Each row is followed by its class. Each block has new classes.
[ -6  28   5   0   4  -9 -24   0 -10  14  -4  -8  -5  15   0  15   1  11
 -13   6  18  19  -2 -11  15  13  25   5 -32  11   4  -9  -7  -8  -1 -32
 -14   1 -25  14  16  26 -18 -28  -2   7  -7   1 -22 -19   1  -7  -7  25
  17  -7  -9  28 -11  32 -11 -66   3  -7   3 -13   0 -17  11   9   0  -7
 -12]	zan
[  1  19  11  15  13   8 -37   1  33  -8   3  11   2  39 -14  16  -9 -32
  17   9  33  12  -2 -15  -7 -11   8  22 -21   8   8   4   6   1 -13 -10
  11  -2   0   3  13   0   2   0   0   9   7   9   8 -17   0  16  -8 -23
  19  -1  10  31   0  32   9 -17   1  -5   3 -12  -4   4  13   7  30  -8
  -4]	zan
[  4  26   4  15   8   3 -40   2  -1   7   2 -10 -10  22   0   7   5  -4
  -5   5  20  15  -1 -10   0   4   9  32 -22   2  10  -2 -14   1 -22 -32
   4  -5 -12   7   8  13 -13  -2 -14   6   3  -5  -9 -17   8   0  -5   4
  18  -1  -8  19  -9  43  -6 -30   3  -6   6   5  -8 -12  12   8  17 -14
  -8]	zan
[-11  13  13 -13  -7  -8 -30   2  -8  -5   4 -16 -10   8  -7  15   5  -9
  -2  -5   3 -11  13  14  28  17  27  32 -33  -9   6  -9 -26 -25 -45 -34
   5  -1 -19   0  29  16 -21   3  -9   6 -17   1 -28 -13  -3  -3  17   7
  13  -6 -13  -1  -5  57 -11   0  -2 -13  -4  20   4 -33  -1   6  23   0
  -9]	zan
[  2  17   1   7  -4   6 -23   1   7  14  19  20   2 -10  -2   8   4 -41
  10  33   5  61 -17   3  10  -6 -25  -7 -47 -16   9   5  24  27 -48  30
   5  -3  18   2  14  34  30  -4   2  -4   8  12  12   3 -10   0  -5  26
  18 -13  -7  39  21  61   3 -66  -3   2  -3  23 -13  23  17  11 -10   5
  -1]	dig
[  5   1  -2  -6   4   0 -22   2  -7  -2 -12 -17   5  17  -1   1   6  16
 -12   7  -1 -13  -3 -16   1  -3  18  10  -6  20  -3  -3 -10  -9   2 -59
 -10  -5  -1  18   0  -3 -10  -8  -7   1   4   0 -15 -20  12  16 -10 -11
   7  10  13  -3 -25   6   0 -10  11  -3   9  -6   1 -12   3  -2  -4 -21
  -1]	lenul
[ -3 -16  -3 -45  -6  17  -5   5  18 -17  -6   8  36  30 -26  13 -16 -19
   9  33  -2 -31  -3 -24  26   7  30  -4 -22  30 -11  -4  26 -26  -3 -52
 -14  -2   4  18  24  -3  10 -39  11  -4  -3  -9 -22 -30   1  28   1 -20
  15   0  14  32 -21  27   1 -39   6  -7  -7 -25  13  -8   1  -1  12 -12
   1]	vez
[ -8  19   1  17  10  -8 -53   2  -6  30   5 -11   0  26  -2   5  18  29
 -19   7  13 -27   9   5  16   7  21  -3 -28   6   9  -4 -14 -18 -27 -54
  -5  -6 -10  12  -7   4 -15 -11 -26  -3  -9  12 -32  -4   0  -3  -6  14
  13  16  -4   1  -8  41 -16 -25   7  -2  15  -4   0 -25  15   0  27  -7
  -8]	zan
[  0  27  13  -1   5  -8 -47   6   1  -5  -4 -19 -19  39  -2  18  10 -15
  -3   2  23   2   2 -11  14   1  35  43 -36   8  10 -14 -29 -16 -36 -58
  -1  -7 -18   9  27  16 -29   4  -5  16  -5   6 -25 -33   5   4   6  -7
  26  -1  -4  16 -24  56  -6 -11   3 -13   4   5  -2 -27   8   7  22 -22
  -8]	zan
[  3   3  -2   1   4  -1 -23  -1  -6   6  -2 -17   3   8  -3  -1   5  14
 -13   1  -1 -29   2  -7   5   3  16   6  -6   6  -4  -3 -15 -12  -6 -51
   0  -4  -5   8  -6  -9  -8  -4 -12   1  -3   5 -17 -10   9  10  -4  -2
   4  12   2  -3 -17  16  -8   0   7  -3   6   0   1 -17   6   2   5 -10
  -5]	lenul
[  0   0  -3 -26  -4  11 -18   5   7  -4 -11  -2  32  27 -15  10 -22  -4
   0  29  10  -9  -2 -37   8  14  34   3 -19  36 -15  -5  25 -11  17 -69
 -12   0  -4  26  15   1   8 -45   4  -7   0  -6 -18 -33   4  26 -11  -8
  24   5  10  48 -24  17  -1 -76   7 -10  -2 -32   9  -3   6   5  -4 -19
  -2]	vez
[  8   7  -6   3   8   1 -14   3  -1  -7 -19 -15  -6  31   8   0  18  12
 -12  -2   6 -10  -4 -30  -9 -15  22  13   9  22  -1  -5 -17  -9  18 -53
 -14   0  -6  11  -6  -3 -27  -2  -7  10  15   2 -10 -22  17  13 -11 -23
  -1   6  11  -9 -34 -20   5   6  10   0  19 -16   5  -6   2   0  -4 -25
  -6]	lenul
[  9  22   4   2   4  -3 -26   0  -1  11   1 -14  -5   8   0   9 -11  -9
  -7   4  21  20  -6 -19   0  11  12  29 -24   4   4  -3   1   5   0 -31
   1  -2 -14   9   9  11  -6  -8  -2   2  -3  -1  -9 -23   5   4  -3  11
  26  -2  -9  30  -9  33  -3 -48   1  -8  -1   4  -6  -5   7   8  -6 -12
  -3]	zan
[  4  -1  -9   4  13   1 -34   4  -7  10  -8 -20   5  15   0  -3  13  23
 -15   8  -4 -26  -3 -13  -2  -8  14   4  -2  12  -1  -1 -18 -10  -7 -63
  -9  -5   3  15 -13 -12 -12  -1 -15  -4   6   2 -21 -13  12  15 -12  -9
  -3  16   7  -7 -22  10  -4   0  10   3  12  -3   2 -12   5  -2   4 -20
  -5]	lenul
[ 10   3  -4  -2   9   4  -7   2   4  -9 -21  -8   3  30   0  -2   4   8
 -13  -1   6  -5  -7 -36 -13 -12  18   9  15  29  -5  -4  -2  -1  31 -53
 -14  -1  -2  17  -4 -10 -21  -6   0   7  11  -5  -4 -26  16  19 -12 -24
   1  10  17   4 -34 -39   6  -3  11   0   9 -24   4   5   1   0  -9 -26
 -12]	lenul
[  7  -2  -4   9   6   0 -29  -6  -2   1  -9 -28   4   8  -1  -6   3  12
 -14   2   3 -36   0 -17  -3   1  17  26   4  15   4  -4 -17  -8   3 -77
  -3  -6  -3  12 -12 -21 -11   6 -14  -5   4  -2 -16 -18  14  20  -7 -14
  12  16   4   0 -27  11  -5   1   9  -2   7  -4   0 -15  -2  -2   4 -24
   7]	lenul
[ 12  34  11  14  11  -1 -53  -1   9  10  -1 -21   2  12  -4  20  -1 -28
  -6   9  51   5  -3 -24  13  12  26  61 -46  10  14  -2 -13 -15 -20 -78
   3  -4 -12   9  16   4  -7  -1  -8   2  -6   5 -25 -38  17  16  -2   8
  55   8 -13  51 -25  68  -9 -63   6 -14   0  -3 -12 -23   9  11  26 -22
 -13]	zan
[  5  28  17 -27  -7   2 -55   6   0 -23  -4 -23 -10  39  -9  26  -4 -49
   6  21  12  33 -11 -25  23   5  37  59 -57  11  10 -11 -16  -7 -58 -62
  -6  -8 -12  18  56  39 -20  -3  -2  19   4  -2 -25 -50   0  17   8  -2
  29 -18   2  35 -28  86   0 -32  -1 -18  -2  21  -3 -16  12  15   3 -29
  -7]	zan
[ 11  -5  -4  -9  -3   4 -21  -2 -11  -9  -7 -25   0   5   1  -6   4  -2
 -12   6 -11  -3 -11 -16  -3  -4   6  27   2   9  -5  -7 -14   6  -7 -51
  -2  -5   6   9  -4  -4  -9  11  -9   2  11  -6  -5 -24  16  23  -3 -14
   0   5   8  -5 -22   8   2   8   5  -2   5  13  -2   1   1  -3 -17 -26
   0]	lenul
[  1 -16 -15   8  10  10  -1   8   7 -11 -15   7   3  42   1 -14  19  25
  -1   4 -27 -21  -5 -16 -20 -38  -2 -32  43  18  -8   3  -7   8  11 -12
  -9  -2  20   5 -22 -14 -13   7  -9   4  31  -3   9  -8   8  23 -15 -42
 -37  13  31 -39 -16 -46  14  50  13  -7  22 -15  11  15   8  -7 -10 -16
   2]	lenul
[ 16  -1  -6  15  14   1 -19  -3  -6   2  -9 -28   0  -4   3 -10  12   9
 -25  -6  11 -24  -6 -25 -12  -5   5  30  14  15  -2  -2 -15   0  16 -68
  -4  -6   1  11 -23 -26  -9  11  -9  -3   9  -1 -10 -17  23  22 -11 -10
  14  13   3  -2 -33  -6   0   7   6   4   6  -2  -5  -5  -5  -3  -5 -29
  -5]	lenul
[ 15   5  -5  13  13  -3 -26  -1  -7  12 -12 -29   3   1   3 -12  11  15
 -23  -1  15 -30  -2 -23  -1   2  11  28   0  15  -1  -3 -22  -7  11 -81
  -6  -6  -4  14 -20 -23 -13  11 -16  -3   2   2 -19 -15  23  18  -9  -5
  18  19  -1   1 -31   4  -1  -6   9  -2   9  -1  -6 -12  -1   0   2 -26
  -7]	lenul
[ 18  31   0 -13   3  -5 -41   2 -19  -1  -6 -32 -13  17   3  12 -18 -11
 -13   8  14  38 -18 -42   2  21  25  52 -41  17   3 -10  -5  12  -3 -68
  -8  -5 -20  25  24  24 -18 -15  -4   3  -1  -6 -15 -38  16  12  -7  13
  34 -10 -10  45 -25  48  -6 -77   2 -14  -3   9  -6  -9   6  15 -25 -32
  -9]	zan
[ -1   5   7 -15   1   6 -18   3   9   7   2   8  27  14 -15  11 -20  -8
   1  27  17  -7  -1 -16  14  11  19  -4 -27  20  -4 -10  22  -8   1 -38
  -4  -4  -1  16  14   5  13 -37   2  -9  -7  -1 -16 -15  -1  10  -5   8
  23   0   1  43  -7  30  -5 -68   8  -6  -5 -21   4  -5   9  12  10  -6
  -3]	vez
[ -3  -9   1 -22   0  13 -17   4  15  -3  -6  10  26  25 -16  10  -3 -11
   4  26   5 -23  -3 -20  16  -3  21  -7 -20  24  -6  -2  12 -16  -9 -50
 -12  -3   5  19  10  -2   9 -28   1  -3   2   0 -18 -20   1  20  -5 -13
  11   4  12  26 -16  22  -1 -37   8  -4   2 -17   8  -3  10  -1  11  -9
  -2]	vez
[ 11  -2  -6  25   6  -6 -37  -2 -11   9  -4 -35   0   0   6 -17  13  31
 -25 -12   3 -41   5  -7 -13   1   4  29  17   2   0   0 -34  -3  -1 -65
   6  -2  -3   4 -29 -31 -19  28 -24  -8   0   4 -13  -8  21  12  -5 -11
   5  24  -4 -18 -17   4  -8  29  11   8  11  11 -10 -21  -4  -5   1 -24
  -4]	lenul
[  7   6  -3 -16   5   3 -14   2 -12 -10 -23 -23  -6  20   4   5  15   5
 -14   1   4  -4  -9 -39   3  -4  27  23  -3  27  -7  -8 -12 -12  13 -77
 -20  -5 -10  24   8   4 -23  -6  -1  11  11  -6 -24 -36  21  22  -8 -12
  15  -1   7   6 -43  -2  -2 -20   8  -6  10 -12   7 -14   1   2 -13 -32
  -7]	lenul
[ -4   7   8 -18  -3   7 -25   6  16 -19   1   5   4  35  -2  15  -4 -24
  16  17  -1   4  -2 -12   9  -9  18  11 -22  10   2  -4   0  -7 -33 -19
  -4   0   1   6  27  16  -7  -8   1  11  -1  -3  -7 -18  -4  14   5 -24
   6  -8  13  13  -9  38   4  -1   5  -7   2   0   5  -3   9   4  13 -11
  -2]	zan
[ -4  20   8  11   5  -4 -26   2   7  -1  -4  -1 -13  27  -2  13  11  -5
  -2   5  22 -10   9  -1  19  -9  22  10 -19   3  11  -3 -25 -27 -30 -28
  -6  -3 -10   3  14  12 -21   4  -3  13  -2   7 -23  -8   4  -2   4  -9
  10   1  -4  -1 -14  33  -9   0   6  -7  10  -6  -1 -21   8   2  33  -4
 -10]	zan

Each row is followed by its class.
[ -9 -10  -3   0 -58  33   5  10   8  23  20 -34  10  15  -1 -16 -16 -21
  -9   6   7 -10   8  -7  -6   1  -2   4   5 -11 -12  31  -9  -7   8  16
   6  10  16  10  -4  -1  -5  -1   8  -7   5   1  -2  27   8   5   3  -7
  -1   5  18  -8  17  -6 -11  19   3 -11  -1  14   8   8 -65   2   5  20
  26]	[99]
[-36  -4  -4  12 -31   9  22   0  -8  34   4  22 -30  17 -11  -8  -9 -13
  -2 -12   3 -18 -30   1  -4 -27   1  53   4 -19   0 -28  23  -9   2  26
   4 -53  20  41 -23   2  -3   8   1  -6  -3   5  -3  -9   5 -15  77  14
 -17   4 -37  -1   4  -8  -9  23 -82  15   0  38 -22   2 -41   9 -13  15
  13]	[101]
[-20   3  -5  62  31   0  -8  -3 -24 -17 -42  43   2  14 -29  -9   3 -21
  15 -12   7 -11 -10 -28  15 -18 -13   7  13 -22  31  12  47   6  29   7
   2 -63  17 -22  -1 -20 -20 -11 -20  -4  12   3  13 -45 -12  -1  -9  13
 -12 -12  -9  10  -4   5 -58   6 -89 -35   2 -23  -1  13  -1   4  19  45
 -30]	[99]
[ -37    3    5   37  -74   55   21   -2  -15   40    5    8  -12   46
  -29  -30  -27  -39    0  -10   14  -24  -10  -10   -3  -10   -2   24
   14  -31   18   24   35   -8   42   37    4  -71   37   21  -34   -3
  -16   -2    9  -15   11  -11    0   -6   -5  -12   -4   16  -16   -1
  -24    3   17  -18  -10   38 -103   -6   -1   -1   -9   22 -106   13
   -6   60   18]	[89]
[-22   2  -4  35 -13  40  12  33  -8  15   3   5   3  20 -23 -17 -11 -23
  -9   2  -4 -14   4  -5 -11   2   7   5  10 -10   4  29  25  -4  26   9
   1 -43  28   5 -13  -1 -14   2  13 -11  13  -8   3  -9   0  -1  -9   9
  -7  -1  -5  10   5  -5  -2  32 -54 -15   2 -20 -25  16 -47  12  -7  38
  -1]	[89]
[ -7  -3   3  11 -20  21  -5  14   0   6  -2   0   5   6  -1 -12  -3 -13
   1   1   3  -7   2  -6   3   3  -5  -8  24  -3   0  17  11  -9  23   3
  -2 -23  16   0  -8  -6 -12  -3   3 -13   3   9  33   2  -3   7  -3  10
  -5  -5   6  11   3   2   0  16 -13 -11   0 -20  -7   8 -25   6  -1  20
  -1]	[89]
[-18  -4   3   6 -35  13  13   4  -4  22   4   4 -19  16 -15 -15 -13 -11
  -3   4   1  -9   8 -30  -6 -12   5  24   8 -10   7 -13   0   4   1  11
   6 -31   2  31 -18   2  -4   3 -16 -14   2  -6 -13  -1   1   2  -5  11
 -10  -1 -24  -8   9  -8  -4  14 -44 -11  -7  27  -9  -1 -41 -13 -12   4
  11]	[102]
[-35   3   8  65  19   6  -2   6 -29 -15 -21  40  -4  16 -27  -7 -21 -26
  10 -11  11  -3  -8 -16  12 -18 -13  14  18 -23  22  13  38  -1  43  23
 -10 -64  23   2  -7 -16 -16 -16 -11 -18  12  -2 -13 -32  -1  -3 -10  16
 -10  -6  -9   7   2  -1 -18  33 -95 -33   7 -31  -5  21  -5   6  13  47
 -17]	[99]
[  2  25  -2 -17 -46  17  18   1  -9  41   5   5 -30   3 -12 -16 -12  28
   3  24   3 -19  -5  18 -20   3 -10  18  16 -11  -1 -18  10  -1 -19   9
  -1  -1   5  50 -18   3  17  -1  -5 -11   7  15 -14   3  -1  -8   4   5
   5  12 -51   2  -3 -14  -4   9 -23  19  -9  -4 -19  -4 -28  12 -41  -1
   2]	[88]
[-14   8   6 -12 -48  13  16  -7   0  43   7  -1 -17  22   6 -16 -17   0
 -10   5   3 -19  -7   4 -12  -2   5  14   4  -7   1  -4   7  -5  -8  21
   7 -10   8  33 -18  10  -3   8  17   9   4  -9  -9   4   3  -7  -3   6
   7  11 -22   3  11 -11  -7  18 -30  15   0  35 -14   7 -52   8 -26   4
  18]	[88]
[-18  -4   0   0 -13   5   8   0 -11  15   0   5  -2   8 -10  -9  -6 -21
  -9  -9  -2  -9  -2  -5   2  -8   1   7   4  -7   6   0  -2  -7   1  10
   2 -31  15  10  -6  -7  -3   8   0 -11   5   4   7  -7   4   3  -2   9
  -9   1  -6   8   1  -3   1  15 -43  -4   3  17   6   6 -34   2   7  23
   4]	[102]
[ -3  -5   3  18 -27  22  -1 -11  -4   9  -7 -13  16  13  -6  -7  -7 -13
  -3  -9   1  18  10  -5   0  -2   2 -11   9 -17  -3  18  10  -2  14   4
  -2 -13  18  -2  -4  -2  -5  -4  -2  -5   2  -1   4  -1 -14   3  -1  -3
   6  -6  11   3  19  -6   0  12   1  -7   5   5   8   9 -28   5   7  27
   4]	[99]
